Here is a tiny trained network, its code and every weight. The questions are about switching its units off for an input and a target symbol, where a switched-off unit gives its printed mean instead of its output.

import numpy as np


def w(rows, s, z=0):
    codes = np.array(rows[::2]) - 128.0
    scale = np.full(codes.shape[1], s)
    scale[-1] = z or s
    return codes * scale


def f(y):
    return np.maximum(y, 0)


def softmax(a):
    e = np.exp(a - a.max(-1, keepdims=True))
    return e / e.sum(-1, keepdims=True)


def log_softmax(a):
    a = a - a.max(-1, keepdims=True)
    return a - np.log(np.exp(a).sum(-1, keepdims=True))


def net(x, mask):
    ids = ['αβγδηθλμσφω'.index(c) for c in x.split()]
    T = len(ids)
    res = E[ids] + P[:T]
    u = 0
    for l in range(3):
        q, k, v = (res @ M[l].T for M in (Q, K, V))
        z = softmax(np.where(np.tri(T) > 0, q @ k.T / 3**0.5, -1e9)) @ v
        res = res + np.where(mask[u], z, O[l][:, -1]) @ O[l][:, :-1]
        u += 1
        y = f(res @ A[l][:, :-1].T + A[l][:, -1])
        res = res + np.where(mask[u : u + 4], y, B[l][:, -1]) @ B[l][:, :-1]
        u += 4
    return log_softmax(res[-1] @ U[:, :-1].T + U[:, -1])


Q, K, V, O, A, B = {}, {}, {}, {}, {}, {}
E = w([
[124,61,240,117,168],'α',
[121,2,194,200,188],'β',
[103,220,30,191,235],'γ',
[191,99,113,236,79],'δ',
[182,54,197,119,195],'η',
[229,94,198,31,192],'θ',
[194,180,172,104,76],'λ',
[34,222,227,68,86],'μ',
[224,35,155,116,218],'σ',
[132,130,175,207,49],'φ',
[238,157,123,130,96],'ω',
],0.0096)
P = w([
[154,73,66,70,20],'0',
[144,146,149,128,141],'1',
[152,176,181,149,142],'2',
[154,187,192,154,154],'3',
[149,194,209,169,161],'4',
[151,207,210,173,168],'5',
[158,214,222,177,168],'6',
[149,217,229,183,171],'7',
[156,226,236,185,173],'8',
[145,229,240,204,168],'9',
[157,232,254,187,175],'10',
],0.0048)
Q[0] = w([
[12,24,49,87,83],'L0H0',
[110,140,78,159,143],'L0H0',
[101,88,1,98,111],'L0H0',
],0.0074)
K[0] = w([
[249,52,253,134,123],'L0H0',
[137,138,80,113,83],'L0H0',
[206,54,241,115,37],'L0H0',
],0.0067)
V[0] = w([
[164,43,179,67,46],'L0H0',
[179,11,214,102,33],'L0H0',
[1,209,139,192,172],'L0H0',
],0.0056)
O[0] = w([
[167,182,254,163,127,7],'L0H0',
[182,183,220,154,138,47],'L0H0',
[47,136,44,98,187,253],'L0H0',
],0.0072,0.0011)
A[0] = w([
[117,149,137,156,154,6],'L0N0',
[79,97,118,88,254,93],'L0N1',
[57,183,170,71,111,89],'L0N2',
[143,47,75,143,179,144],'L0N3',
],0.0072,0.0021)
B[0] = w([
[153,67,98,119,145,132],'L0N0',
[181,194,71,197,33,251],'L0N1',
[2,198,137,100,164,189],'L0N2',
[26,202,95,114,64,228],'L0N3',
],0.0061,0.0033)
Q[1] = w([
[150,166,138,101,174],'L1H0',
[102,172,9,169,181],'L1H0',
[162,148,159,148,237],'L1H0',
],0.014)
K[1] = w([
[96,195,103,47,177],'L1H0',
[117,17,106,48,60],'L1H0',
[47,165,75,117,245],'L1H0',
],0.012)
V[1] = w([
[97,136,164,113,156],'L1H0',
[172,65,95,253,202],'L1H0',
[235,94,182,58,165],'L1H0',
],0.0063)
O[1] = w([
[95,145,188,122,150,186],'L1H0',
[223,86,86,220,171,5],'L1H0',
[254,151,139,32,142,248],'L1H0',
],0.0067,0.0035)
A[1] = w([
[205,164,38,156,179,177],'L1N0',
[173,160,105,78,221,140],'L1N1',
[138,90,200,142,98,142],'L1N2',
[145,255,95,160,60,254],'L1N3',
],0.0077,0.0061)
B[1] = w([
[119,3,129,66,76,179],'L1N0',
[154,99,81,47,134,168],'L1N1',
[96,176,152,245,137,177],'L1N2',
[80,70,159,78,48,250],'L1N3',
],0.0075,0.012)
Q[2] = w([
[85,36,111,151,70],'L2H0',
[136,129,55,96,169],'L2H0',
[10,46,144,91,42],'L2H0',
],0.013)
K[2] = w([
[117,116,133,155,36],'L2H0',
[188,110,99,109,123],'L2H0',
[112,131,142,130,5],'L2H0',
],0.016)
V[2] = w([
[36,220,157,186,63],'L2H0',
[76,153,170,2,180],'L2H0',
[28,116,12,151,159],'L2H0',
],0.0063)
O[2] = w([
[37,158,3,134,63,246],'L2H0',
[196,209,65,77,221,223],'L2H0',
[28,92,51,132,216,81],'L2H0',
],0.0065,0.011)
A[2] = w([
[126,74,21,92,113,253],'L2N0',
[82,113,65,166,155,3],'L2N1',
[200,2,146,183,110,149],'L2N2',
[70,108,134,63,130,160],'L2N3',
],0.0091,0.0039)
B[2] = w([
[83,180,215,173,154,250],'L2N0',
[93,109,140,13,130,193],'L2N1',
[125,99,1,143,170,200],'L2N2',
[198,95,110,215,155,208],'L2N3',
],0.0087,0.019)
U = w([
[145,160,230,210,182,203],'α',
[143,133,115,248,179,80],'β',
[111,94,163,124,147,155],'γ',
[129,97,53,146,98,12],'δ',
[149,121,138,149,161,223],'η',
[142,121,165,31,148,90],'θ',
[122,127,179,48,77,45],'λ',
[128,181,85,123,142,251],'μ',
[147,102,77,100,153,95],'σ',
[123,137,163,222,87,119],'φ',
[129,83,66,2,63,20],'ω',
],0.0086,0.003)

Each question gives the input, a string of symbols that net reads in full, and the target symbol t.
The units are the heads (3 rows each of Q, K, V and O) and the neurons (one row each of A and B). Each row of codes is followed by its name. A weight is (code - 128) times the scale printed after its matrix; where a second scale follows, it is the last column's (O, A, B and U).
mask holds one flag per unit, layer by layer, with each layer's heads first. A switched-off unit (its flag False) gives its mean, the last column of its rows in O or B, instead of its output. The means were averaged over made-up inputs and are rounded, as every weight is.
A unit's drop is (log p(t) with every unit on - log p(t) with that unit switched off) / (log p(t) with every unit on - log p(t) with every unit switched off).
The circuit of an input: a set's keep is (log p(t) with only the set's units on - log p(t) with every unit switched off) / (log p(t) with every unit on - log p(t) with every unit switched off). Starting from the 12 units with the biggest drops (on a tie, the unit counted first), units are removed one at a time, each time the one whose removal leaves the highest keep (on an exact tie, the one counted first), for as long as the keep stays at least 0.8.
circuit, biggest first: the units of the circuit, biggest drop first
k most important neurons: the k neurons with the biggest drops, biggest first
k most important neurons of layer l: the k neurons of layer l with the biggest drops, biggest first
input λ σ λ α μ γ δ, target λ: circuit, biggest first -> (L2N2 L2N3)
input α η η ω μ φ φ ω, target μ: circuit, biggest first -> (L1H0 L2H0 L0N2 L0H0)
input σ μ δ ω φ λ, target μ: circuit, biggest first -> (L2H0 L1H0 L0N2 L0H0)
input β ω α, target α: circuit, biggest first -> (L0H0 L2H0)
input φ γ α θ β λ, target φ: circuit, biggest first -> (L2H0 L2N1 L2N2 L1H0)
input δ σ α φ φ φ μ φ λ, target μ: circuit, biggest first -> (L1H0 L2H0 L0N2 L0H0)
input ω φ φ α μ α, target μ: circuit, biggest first -> (L2H0 L1H0 L0N2 L0H0)
input δ ω σ, target σ: most important neuron -> (L2N2)
input η ω γ α μ γ λ, target γ: 3 most important neurons of layer 2 -> (L2N0 L2N1 L2N3)
input ω ω δ, target δ: 2 most important neurons -> (L2N2 L2N0)
input θ φ β γ μ α, target θ: 3 most important neurons of layer 1 -> (L1N0 L1N3 L1N1)
input β λ γ μ ω, target β: 2 most important neurons -> (L1N0 L0N1)
input ω γ μ φ μ δ θ θ, target ω: 3 most important neurons of layer 0 -> (L0N1 L0N3 L0N2)
input β σ β φ, target φ: 3 most important neurons -> (L2N1 L1N2 L1N1)
input α γ σ σ μ θ ω σ ω, target α: 3 most important neurons of layer 2 -> (L2N0 L2N2 L2N1)
input σ θ β, target β: 2 most important neurons -> (L2N2 L2N1)
input γ μ α ω φ ω λ θ φ δ ω, target γ: 2 most important neurons -> (L2N1 L2N0)
input δ σ φ φ β α φ σ γ, target δ: 2 most important neurons of layer 0 -> (L0N2 L0N1)
input φ λ β δ β σ ω, target ω: circuit, biggest first -> (L0H0 L2N0 L2N3)
input μ η γ δ α φ γ α α η, target γ: 2 most important neurons -> (L2N0 L2N1)
